Look-ups in named tables: a row name and a column name give one cell, copied from the table.

Rir =
fields: Lufa, Sakitos, Volumu, Fezu, Rop, Podibur, Mamifim
Bames: [-273, 378, -695, 411, -423, -79, -110]
Vekevo: [291, -342, 314, -302, -405, 70, 529]
Vog: [-432, 242, -504, 314, 348, 416, -166]
Bera: [288, 210, 366, -832, 401, -164, -270]
Vud: [276, 110, 293, 140, -124, 82, 263]
Zizom: [-331, 472, -88, -883, 172, 148, 304]
Nafuma: [243, -952, -180, 51, -169, 35, -65]

Fezu of Nafuma is 51
Sakitos of Vog is 242
Rop of Vekevo is -405
Podibur of Vud is 82
Volumu of Zizom is -88
Rop of Bames is -423
Rop of Vog is 348
Fezu of Bames is 411
Sakitos of Nafuma is -952
Lufa of Nafuma is 243

Vol
|  | Nikozap | Furopu | Pesebug | Miz | Fuz | Libi | Surumop |
|---|---|---|---|---|---|---|---|
| Sunuv | 49 | 50 | 43 | 53 | 59 | 61 | 49 |
| Lobis | 38 | 44 | 22 | 48 | 59 | 65 | 50 |
| Ruri | 54 | 52 | 49 | 50 | 59 | 50 | 54 |
| Fero | 44 | 48 | 2 | 30 | 59 | 36 | 57 |
| Nop | 62 | 63 | 69 | 48 | 52 | 36 | 58 |
| Fizo | 52 | 55 | 29 | 46 | 87 | 47 | 55 |

What is the Surumop of Nop in Vol? 58
What is the Fuz of Nop in Vol? 52
What is the Surumop of Sunuv in Vol? 49
What is the Furopu of Nop in Vol? 63
What is the Fuz of Sunuv in Vol? 59
What is the Miz of Fizo in Vol? 46
What is the Pesebug of Nop in Vol? 69
What is the Libi of Lobis in Vol? 65
What is the Nikozap of Nop in Vol? 62
What is the Furopu of Fero in Vol? 48
What is the Nikozap of Sunuv in Vol? 49
What is the Fuz of Fizo in Vol? 87
What is the Fuz of Ruri in Vol? 59
What is the Nikozap of Lobis in Vol? 38
What is the Nikozap of Ruri in Vol? 54
What is the Miz of Fero in Vol? 30
What is the Miz of Lobis in Vol? 48
What is the Furopu of Fizo in Vol? 55

Zogez =
cols = Zal, Nub, Zuganen, Nuzofu, Midud, Meb
Tefanin: [142, 157, 130, 112, 159, 111]
Pak: [134, 124, 164, 161, 123, 169]
Menanap: [141, 244, 31, 86, 240, 28]
Sitis: [129, 140, 147, 141, 146, 136]
Fafet: [145, 136, 150, 153, 133, 158]
Zini: [130, 183, 98, 133, 180, 102]
Dovu: [142, 144, 142, 153, 137, 155]
Sos: [141, 131, 159, 125, 130, 144]

Dovu, Nub: 144
Fafet, Midud: 133
Fafet, Nub: 136
Menanap, Nuzofu: 86
Sos, Meb: 144
Pak, Nuzofu: 161
Zini, Midud: 180
Pak, Meb: 169
Menanap, Zal: 141

Pususef.tsv
	Rovo	Pitiz	Dumerug	Vezo
Bel	197	225	119	192
Poz	163	105	136	101
Sabe	127	166	120	128
Rar	27	113	145	155
Zarike	164	34	147	62
Rabal	145	148	94	135
Disig	158	76	137	67

Bel, Rovo: 197
Sabe, Rovo: 127
Disig, Dumerug: 137
Rabal, Dumerug: 94
Poz, Vezo: 101
Poz, Rovo: 163
Bel, Pitiz: 225
Bel, Dumerug: 119
Poz, Pitiz: 105
Rar, Rovo: 27
Rabal, Vezo: 135
Sabe, Pitiz: 166
Rabal, Pitiz: 148
Rar, Dumerug: 145
Which row has the largest Vezo? Bel

Vir =
|  | Topam | Minuva | Dagako | Gufanib |
|---|---|---|---|---|
| Sab | 7.243 | 7.243 | 7.806 | 6.158 |
| Viz | 3.121 | 3.121 | 2.730 | 4.407 |
| Vamemu | 4.619 | 4.619 | 5.085 | 3.349 |
| Ved | 4.128 | 4.128 | 4.394 | 3.373 |
| Fug | 2.753 | 2.753 | 3.325 | 0.827 |
| Gid | 4.434 | 4.434 | 4.882 | 3.256 |
| Teze | 4.666 | 4.666 | 4.152 | 6.765 |
| Danetuk | 5.829 | 5.829 | 6.364 | 4.337 |

What is the Dagako of Vamemu in Vir? 5.085
What is the Topam of Fug in Vir? 2.753
What is the Minuva of Fug in Vir? 2.753
What is the Dagako of Ved in Vir? 4.394
What is the Minuva of Danetuk in Vir? 5.829
What is the Gufanib of Ved in Vir? 3.373
What is the Topam of Danetuk in Vir? 5.829
What is the Gufanib of Gid in Vir? 3.256
What is the Gufanib of Viz in Vir? 4.407
What is the Minuva of Ved in Vir? 4.128
What is the Dagako of Danetuk in Vir? 6.364
What is the Topam of Sab in Vir? 7.243
What is the Topam of Teze in Vir? 4.666

Mef
columns: Fovefu, Pur
Sigomon: [2969, 1936]
Dumizi: [8831, 2693]
Fiful: [180, 4599]
Talag: [5803, 5513]
Tezutid: [5847, 558]

Fovefu of Fiful = 180
Pur of Fiful = 4599
Fovefu of Talag = 5803
Pur of Sigomon = 1936
Pur of Talag = 5513
Fovefu of Tezutid = 5847
Pur of Dumizi = 2693
Pur of Tezutid = 558
Fovefu of Dumizi = 8831
Fovefu of Sigomon = 2969

Sunam =
         Gavagu  Zapi  Siv  Zot  Mevot  Fene  Tef  Garilor  Kar
Vapo         10    36   42   49     19    28   36       16   28
Netama       33    13    8   10     36    53   56       17   45
Lunip        10    41   49   49     20    22   28       22   27
Gazurad      44    49   52   45     55    15    1       79   27
Ter          39    46   51   47     60    18    3       79   28
Bur          36    34   36   39     60    31   22       76   33
Seb          48    19   13   13     50    51   49       45   43
Busu         20    14   16   29     44    52   56       37   40
Pez          32    33   36   41     60    32   23       78   33
Bomu         51    19    9    8     44    53   49       35   45
Vezalet      51    49   52   39     45    15    2       64   28

Siv of Bur is 36
Kar of Vezalet is 28
Tef of Vezalet is 2
Zapi of Vapo is 36
Siv of Vapo is 42
Siv of Vezalet is 52
Zot of Vezalet is 39
Zot of Pez is 41
Fene of Gazurad is 15
Garilor of Bomu is 35
Siv of Seb is 13
Zot of Bomu is 8
Fene of Bur is 31
Mevot of Pez is 60
Gavagu of Pez is 32
Fene of Pez is 32
Zapi of Busu is 14
Siv of Gazurad is 52
Zapi of Netama is 13
Tef of Ter is 3

Siruge
cols = Zosadad, Zepada, Ginivem, Lupatu
Gugi: [-1098, -3985, 4154, 1634]
Kilavin: [-7856, -1239, -5286, -7707]
Tego: [-2470, -3595, 2424, 12]
Tef: [-5245, -2691, -1482, -3755]
Suzaz: [727, -4560, 7139, 4998]
Zetuze: [3408, -2717, 2205, -5594]
Marov: [-3778, -2960, 804, -1539]
Sepe: [2518, -6990, -6441, -4019]
Som: [-426, -4365, 5461, 3377]
Sunogob: [-6068, -2030, -2173, -4870]
Vefu: [-3405, -3248, 1558, -1125]
Fovege: [-512, -4385, 5285, 2667]
Tir: [-93, -4604, 6057, 3811]
Ges: [3867, 595, 8246, -6543]

Fovege, Ginivem => 5285
Suzaz, Zepada => -4560
Tego, Zosadad => -2470
Suzaz, Ginivem => 7139
Fovege, Lupatu => 2667
Ges, Zosadad => 3867
Ges, Lupatu => -6543
Vefu, Zosadad => -3405
Gugi, Lupatu => 1634
Marov, Ginivem => 804
Tego, Lupatu => 12
Tef, Zepada => -2691
Zetuze, Zepada => -2717
Sepe, Ginivem => -6441
Tir, Ginivem => 6057
Tir, Zepada => -4604
Tir, Zosadad => -93
Which row has the largest Zosadad? Ges

